Facts:
q101 β:q19 α:q882 ρ:a
q102 β:q431 α:q454 Ψ:q863 ρ:a
q113 β:q199 α:q16 Ψ:q786 ρ:c
q119 β:q676 Ψ:q404 ρ:b
q123 β:q199 Ψ:q595 ρ:b
q128 β:q760 ρ:a
q149 β:q637 Ψ:q99 ρ:c
q151 β:q365 α:q390,q731 ρ:b
q153 β:q933 α:q36 Ψ:q266 ρ:c
q157 β:q275 Ψ:q940 ρ:b
q159 β:q128 α:q930 Ψ:q870 ρ:a
q16 β:q199 α:q123 ρ:a
q162 β:q933 Ψ:q882 ρ:b
q166 β:q441 Ψ:q934 ρ:b
q169 β:q177 ρ:a
q17 β:q940 Ψ:q376 ρ:b
q177 ρ:a
q178 β:q471 α:q476 ρ:a
q18 β:q19 Ψ:q640 ρ:b
q180 β:q762 Ψ:q870 ρ:a
q19 ρ:c
q193 β:q762 ρ:a
q195 β:q760 Ψ:q99 ρ:a
q198 β:q856 ρ:a
q199 β:q177 ρ:a
q20 β:q410 Ψ:q613 ρ:b
q212 β:q404 ρ:a
q215 β:q431 Ψ:q546 ρ:a
q225 β:q856 α:q500,q864 ρ:a
q229 β:q376 ρ:c
q240 β:q940 ρ:b
q255 β:q637 ρ:b
q264 β:q19 α:q867,q606 ρ:a
q266 β:q760 ρ:c
q275 β:q940 ρ:c
q277 β:q637 ρ:b
q283 β:q99 Ψ:q376 ρ:b
q284 β:q177 α:q169 Ψ:q951 ρ:c
q296 β:q404 α:q212 Ψ:q663 ρ:a
q297 β:q376 α:q729 Ψ:q296 ρ:a
q320 β:q760 ρ:a
q332 β:q365 Ψ:q882 ρ:b
q333 β:q275 α:q513 Ψ:q773 ρ:a
q335 β:q640 ρ:a
q341 β:q199 α:q113 ρ:a
q343 β:q266 Ψ:q784 ρ:c
q347 β:q404 Ψ:q123 ρ:a
q35 β:q637 Ψ:q637 ρ:a
q357 β:q940 ρ:a
q358 β:q762 α:q193 Ψ:q365 ρ:b
q36 β:q933 α:q759 ρ:b
q360 β:q637 α:q255 Ψ:q57 ρ:b
q365 β:q376 ρ:a
q37 β:q431 α:q215 ρ:b
q371 β:q856 Ψ:q784 ρ:a
q376 ρ:a
q383 β:q762 ρ:a
q389 β:q99 Ψ:q410 ρ:b
q390 β:q365 α:q151 ρ:a
q399 β:q266 Ψ:q266 ρ:b
q404 β:q640 ρ:b
q405 β:q640 ρ:b
q408 β:q760 α:q44 Ψ:q128 ρ:a
q41 β:q410 ρ:b
q410 ρ:b
q413 β:q128 α:q844 Ψ:q940 ρ:a
q426 β:q676 ρ:a
q431 β:q410 ρ:a
q435 β:q19 ρ:b
q437 β:q613 ρ:a
q44 β:q760 ρ:c
q441 ρ:c
q45 β:q266 ρ:a
q451 β:q441 ρ:a
q454 β:q431 α:q743,q37 Ψ:q870 ρ:a
q459 β:q410 α:q900 ρ:b
q471 β:q640 ρ:b
q474 β:q856 α:q580 Ψ:q870 ρ:a
q476 β:q471 Ψ:q546 ρ:b
q487 β:q404 α:q296 ρ:a
q497 β:q410 α:q41 ρ:c
q500 β:q856 α:q225 Ψ:q546 ρ:a
q501 β:q760 ρ:b
q505 β:q410 ρ:b
q506 β:q57 α:q520 Ψ:q451 ρ:a
q512 β:q640 α:q778 Ψ:q595 ρ:b
q513 β:q275 α:q705 ρ:a
q514 β:q404 ρ:a
q520 β:q57 Ψ:q410 ρ:b
q523 β:q266 Ψ:q128 ρ:a
q526 β:q128 ρ:a
q538 β:q762 α:q193 ρ:c
q544 β:q57 ρ:a
q546 β:q99 Ψ:q275 ρ:c
q547 β:q128 Ψ:q128 ρ:a
q551 β:q940 ρ:a
q556 β:q57 α:q955 Ψ:q376 ρ:b
q560 β:q471 Ψ:q546 ρ:a
q566 β:q410 Ψ:q177 ρ:a
q57 ρ:a
q577 β:q613 ρ:b
q580 β:q856 ρ:a
q584 β:q613 ρ:a
q593 β:q613 Ψ:q641 ρ:a
q595 β:q471 α:q476 ρ:c
q606 β:q19 ρ:a
q607 β:q621 α:q951 ρ:a
q612 β:q940 ρ:a
q613 β:q99 ρ:c
q621 β:q19 ρ:b
q630 β:q676 α:q860,q863 Ψ:q544 ρ:a
q631 β:q933 Ψ:q640 ρ:b
q637 ρ:a
q639 β:q99 Ψ:q365 ρ:a
q640 ρ:a
q641 β:q762 α:q358 ρ:a
q650 β:q762 ρ:a
q663 β:q760 Ψ:q410 ρ:a
q676 β:q940 ρ:c
q685 β:q404 α:q212 Ψ:q584 ρ:b
q702 β:q676 Ψ:q410 ρ:b
q705 β:q275 α:q513 ρ:b
q724 β:q501 ρ:b
q729 β:q376 Ψ:q365 ρ:a
q73 β:q99 ρ:a
q731 β:q365 Ψ:q404 ρ:b
q735 β:q266 α:q818 Ψ:q296 ρ:a
q740 β:q365 α:q390 Ψ:q501 ρ:b
q743 β:q431 Ψ:q676 ρ:b
q759 β:q933 α:q153 Ψ:q57 ρ:c
q760 ρ:b
q762 β:q940 ρ:a
q764 β:q266 ρ:c
q77 β:q128 Ψ:q870 ρ:a
q770 β:q676 α:q630 ρ:a
q772 β:q613 ρ:a
q773 β:q856 ρ:b
q778 β:q640 α:q512 ρ:a
q779 β:q128 α:q547 ρ:c
q78 β:q640 α:q934 Ψ:q404 ρ:b
q780 β:q637 Ψ:q266 ρ:a
q781 β:q676 α:q630 ρ:a
q784 β:q320 ρ:c
q786 β:q501 Ψ:q19 ρ:c
q789 β:q57 Ψ:q863 ρ:a
q790 β:q637 ρ:b
q81 β:q441 Ψ:q410 ρ:b
q818 β:q266 α:q523 ρ:b
q828 β:q760 ρ:a
q833 β:q404 Ψ:q297 ρ:b
q844 β:q128 Ψ:q544 ρ:a
q856 β:q99 ρ:b
q859 β:q410 Ψ:q882 ρ:a
q860 β:q676 α:q119,q781 ρ:a
q863 β:q676 α:q781 ρ:a
q864 β:q856 α:q773 ρ:b
q867 β:q19 ρ:a
q870 β:q431 α:q215 ρ:a
q871 β:q57 Ψ:q786 ρ:a
q882 β:q19 ρ:b
q900 β:q410 ρ:a
q917 β:q128 α:q526 ρ:b
q930 β:q128 ρ:b
q932 β:q501 α:q964 Ψ:q621 ρ:b
q933 ρ:a
q934 β:q640 α:q335 Ψ:q595 ρ:b
q940 ρ:c
q943 β:q404 α:q833 Ψ:q951 ρ:a
q947 β:q266 α:q523,q45 Ψ:q613 ρ:a
q948 β:q501 ρ:a
q951 β:q621 Ψ:q940 ρ:a
q955 β:q57 α:q871,q556 Ψ:q663 ρ:c
q964 β:q501 α:q724 ρ:b
q977 β:q99 α:q283 Ψ:q431 ρ:a
q987 β:q613 α:q772 Ψ:q410 ρ:a
q99 ρ:b
q999 β:q177 Ψ:q663 ρ:b

Known rows:
q389: [  5 -21 -18  24  15  12  26   8 -10  -6 -19 -13  16  19 -22 -25  15  -9
 -27  -1 -18 -28   2   9  -5  -1  11]
q612: [  0   0  15 -11   6 -22  -6   9 -16  23   5 -15   9 -12   3  24   5  13
  21  -1  -6 -13  12  16  -4  -8  10]
q999: [  1 -25 -24  24  12  20  27   7  -4  -7 -18 -10  16  18 -23 -24  11  -8
 -29  -3 -17 -27   3   7  -6  -1   7]
q413: [-16   0 -24 -14  -6  22   6 -22  29 -13  32  40 -22 -15 -25  -3 -30 -27
 -15  34  32  14  15 -35   6 -28  -9]
q595: [-11  20  16  16  16  26  -6  16   9  22  30 -12   0   4   2  20 -23   8
  21 -14  34 -15 -22  14   0  12  -4]
q685: [ 34 -20  16  25  24  22  -8  13  10 -17 -11  -7  23   2 -17 -22 -13  17
  -9  10 -16 -10 -16 -14   7  -4  12]
q17: [ 24 -11  13  25  24 -20   3  11 -17  -6 -22 -17   5   0 -21 -18  -5  13
  -3  12 -19 -21 -16  13   3  -3  15]
q613: [-15  20  27  19  -4 -15  -9   8  -9   3  10  -9 -11   5  28  12  13 -11
  24  -9  21 -12 -28  16   8  17 -13]
q940: [-14  30  25  26  22 -24 -15  13 -15  21  29 -15 -20  -1  27   5  15   3
  23   5  27 -21 -37  15   1 -25  -7]
q546: [-11  -9  23 -19  17  -3 -20  14  -5   9 -17  -7 -15  18   3  27  14  23
   8 -16  23   6  18  11   3  24   7]
q335: [ -7  22  -7 -23 -25 -24 -14   3 -12   4  -3 -17 -23  -2  15   7  10  16
  -8  -3  -8   7  11   9 -15  -5   4]
q333: [  1 -12  22 -15  12 -23 -16  16  -2  25  16 -17  18 -24  -3  24 -10  11
  20  11 -12 -21  10  -5  -2 -11   5]
q520: [  4 -22 -28  23   3  11  28  -4 -13 -13 -22  -4   2  20 -22 -27  14  -8
 -29   0 -16 -27   9  11  -6  -5  10]
q859: [ -3   1  -2 -22   1 -17  -2  11   4  17   7 -11   0 -10   2  12   6  -5
  10  10   0   8  17  -4  -3 -13   6]
q149: [-10   7  -8 -21   8 -14  -2  15   0  21  16  -5 -12  14   2  -1  10  -7
  20  -6  14   2   8  -8  -1   5   6]
q512: [ 33 -10   3  23  23   6  -5   8   0 -19 -15  -2   6  10 -16 -23   7  18
 -16  23 -16   3 -17   7   1 -26  13]
q99: [ -4   2  26  30  18  -2  -6 -24 -10 -27 -24   6   2  -5  25 -17   5   3
   0  -4 -17 -21 -35  15  12  13  11]
q781: [ -2   5  17 -10  -1 -23 -11  11 -16  24   4 -17  -1  -8  -3  26   0  18
  19  -1 -11  -9  13  14  -7  -6   9]
q650: [ -2   2  15 -12   7 -24  -5  14 -16  23   6 -17   8 -10   0  26   5  14
  20  -1  -6 -12  15  14  -5  -9   9]
q867: [-12  18 -20 -23 -14 -20  11 -14 -10  12 -11  -9 -19  -1  -8  22   6 -10
   8  -5   2  10  16  16  -4  -2   5]
q266: [-14  28   5   1 -28  29 -10 -19  -4 -15   8  40 -18  13  28  -5  11 -21
   3 -13  31  26 -33  -2  12  19 -43]

Rows:
No name comes twice in this set of rows, the named rows included.
[ 21   5  -7  18  25 -24   3   7 -23  -9 -24 -17 -16  10 -25 -19   5  18
 -10  12 -20 -17  -9  14  -6  -6  12] -> q119
[-12 -21  20  29 -13  26  20 -27 -10 -24 -21  -8  14  19  26 -23  12  -3
 -23 -14 -16 -26 -35  15   1  16 -22] -> q410
[ 11  10 -24   5   2  28   4 -26 -14 -22 -25  38  -6  14 -16 -23 -34 -10
 -27 -10 -14  24 -28 -33   9   8 -15] -> q818
[ 10  12  10  22  14  -3 -17   4  -3 -22 -15 -10 -18   7 -18 -23 -16  24
 -26   7 -17 -12 -34   4 -13 -10  13] -> q934
[-16   0  11  -4  13  10  -4  16  14  26  22  -8 -13  13 -12  24  -8 -15
  25  -9  11 -10  -2  -3  18  14  -2] -> q497
[ -2 -23 -12  -3 -26  22  20  10  -3  22  22 -16  24  15  11  -9  15   6
 -13 -11 -10 -27  17  15 -12  -8 -32] -> q296
[ -6 -20  26 -24  18 -21 -18  13  -1  11 -20  -4   0  -8  -2  29  16  16
 -12  -8   0   7  18 -12   3  23   7] -> q560
[ -4   4 -21 -25 -18  29  -3   0   0  18  13  38   8 -12   1   8 -30 -22
 -22  -4   7  27  10 -40  13  -9 -43] -> q947
[ 18 -12  19  22  20   1 -18  14  10 -18 -17 -11   4  -3 -17 -22 -24  19
 -22  12 -19 -19 -34 -32  -9   2  12] -> q78
[ -3  10  -3 -20   6 -18  -3  11   1  22  21 -13  -3 -12  -6  12   2   0
   6  18   6   5  13   4  -6 -25   6] -> q347
[-11   9 -13 -18 -15 -17   7 -14  -6  18  -6 -11 -16  12  -5  22  10 -10
  18   9  -7  20  17  14   9 -11   6] -> q900
[ 12 -23 -13  25  21  -5  28  14 -20  11 -20 -16  19  21 -25 -25  12   3
 -22  -2 -17 -30   1  15  -4  -3  11] -> q702
[ 11 -14  20  -9  -4  18 -11  15  12  18  25 -15  23 -10  11  15  -1  17
  15  -2  14   7  13  -1  -1  -9   2] -> q487
[  9   7 -15  21  12  -3   5 -15  -9 -23 -24   3 -18  14 -19 -21   1   9
 -19  -2 -16   2 -13  13  -4   6  11] -> q255

The same elements again, as new rows of numbers:
Known rows:
q264: [ -5  -5  -2   9 -10 -10 -10   1 -12  -4  -1  -3   2  -1  -4]
q283: [-11  -6  -2  -3   9  -5  -1  -7   2   9  -1   4   0   0  -3]
q474: [ 14  -5  -6  13   9 -20   3   0  -1   1   2  13   5 -17   3]
q358: [-17 -16 -14   3   1  -9  -4   0  -3   1  -6   4   1  -3   0]
q169: [-7 -1  6 -2 -1 -8 -4 -9  1  9  0  3  5  5 -3]
q863: [-14 -14 -10   4  -9 -10  -4  -4  -9   4  -8   2   3   3   3]
q593: [-10 -12  -5  -2   8  -4  -1  -3  -4  -1   0   2   0  -5  -4]
q166: [ -8  -1  -1  -1   1 -10  -4  -4   1   6   2   0   3  -8  -3]
q864: [-1 -7 -1 -2 -6 -4 -4 -5  7 -2  0  1  4  1 11]
q762: [  5 -16 -17   9   3  10  17   4  -5   7  -1  -7  -5  18  21]
q523: [  6  18  19   5   7  -2  -1  -7  16   2  15  -6   0   1 -18]
q566: [-5 -2 -2  2  2 -8  0 -6 -1  6  1 -2  4 -5 -1]
q357: [ -8 -15  -7  -5   2 -10  -3  -7 -11   5  -4   5   1   1   7]
q437: [  2  -5   0  -8   3 -10   1 -10  -4   4   4   0   1  -1   6]
q867: [  4   5   3  -3   5 -12  -6  -6   8   5   7   5   4  11  10]
q580: [  5   3  -1  -3   5 -14  -3  -6   7   6   4   6   1  14  12]
q577: [ 0 -5 -3  0 -5 -4 -4 -3  4 -1  0  2  3  3 10]
q195: [  5  15  15   9  -2   4  -6  -1  17 -11  13 -10   4  -3 -15]
q410: [ 17 -13  -2   8  10  11  13  15   1   5 -13 -25   0  18  10]
q779: [ 19  36  15  -9 -15  14  -7  20  -6 -17  -4  11  -7  -3 -18]
q266: [ 22  31  13   2  -9  39  17  24  -5  -5  -5   2 -17  11 -11]

Rows:
No name comes twice in this set of rows, the named rows included.
[ 20  10  20  23  -4  -4   3  -2   8  -1   9   0   8 -23 -16] -> q159
[  9 -21   5  13   2  -8   3  -3  -9  -5  -3  14   6 -15  -5] -> q870
[  6   4  19   3  12   2  -9   9  18  -7  -8 -25  10  -5 -27] -> q663
[  6 -13  -6   5  13 -15   7  -5  -1   9  -1  18  10 -15  11] -> q180
[  4  23  12  14   3   0 -12   5   4 -17  19 -14   3  -8  -8] -> q413
[  0  -7   2  -1  10  -6  -4   7  19   3 -15 -10  11   7   0] -> q520
[ -4  12  -3 -16  -3  14   1  19  -6  -1 -28  18  -4  -4 -17] -> q955
[ -2 -12   1  23  -2  -8   2   0   1   4  -9  14  11 -11  -6] -> q454
[  9  12 -13 -27  -9  -3   3  13 -17  -3 -19  22 -11  -8   7] -> q538

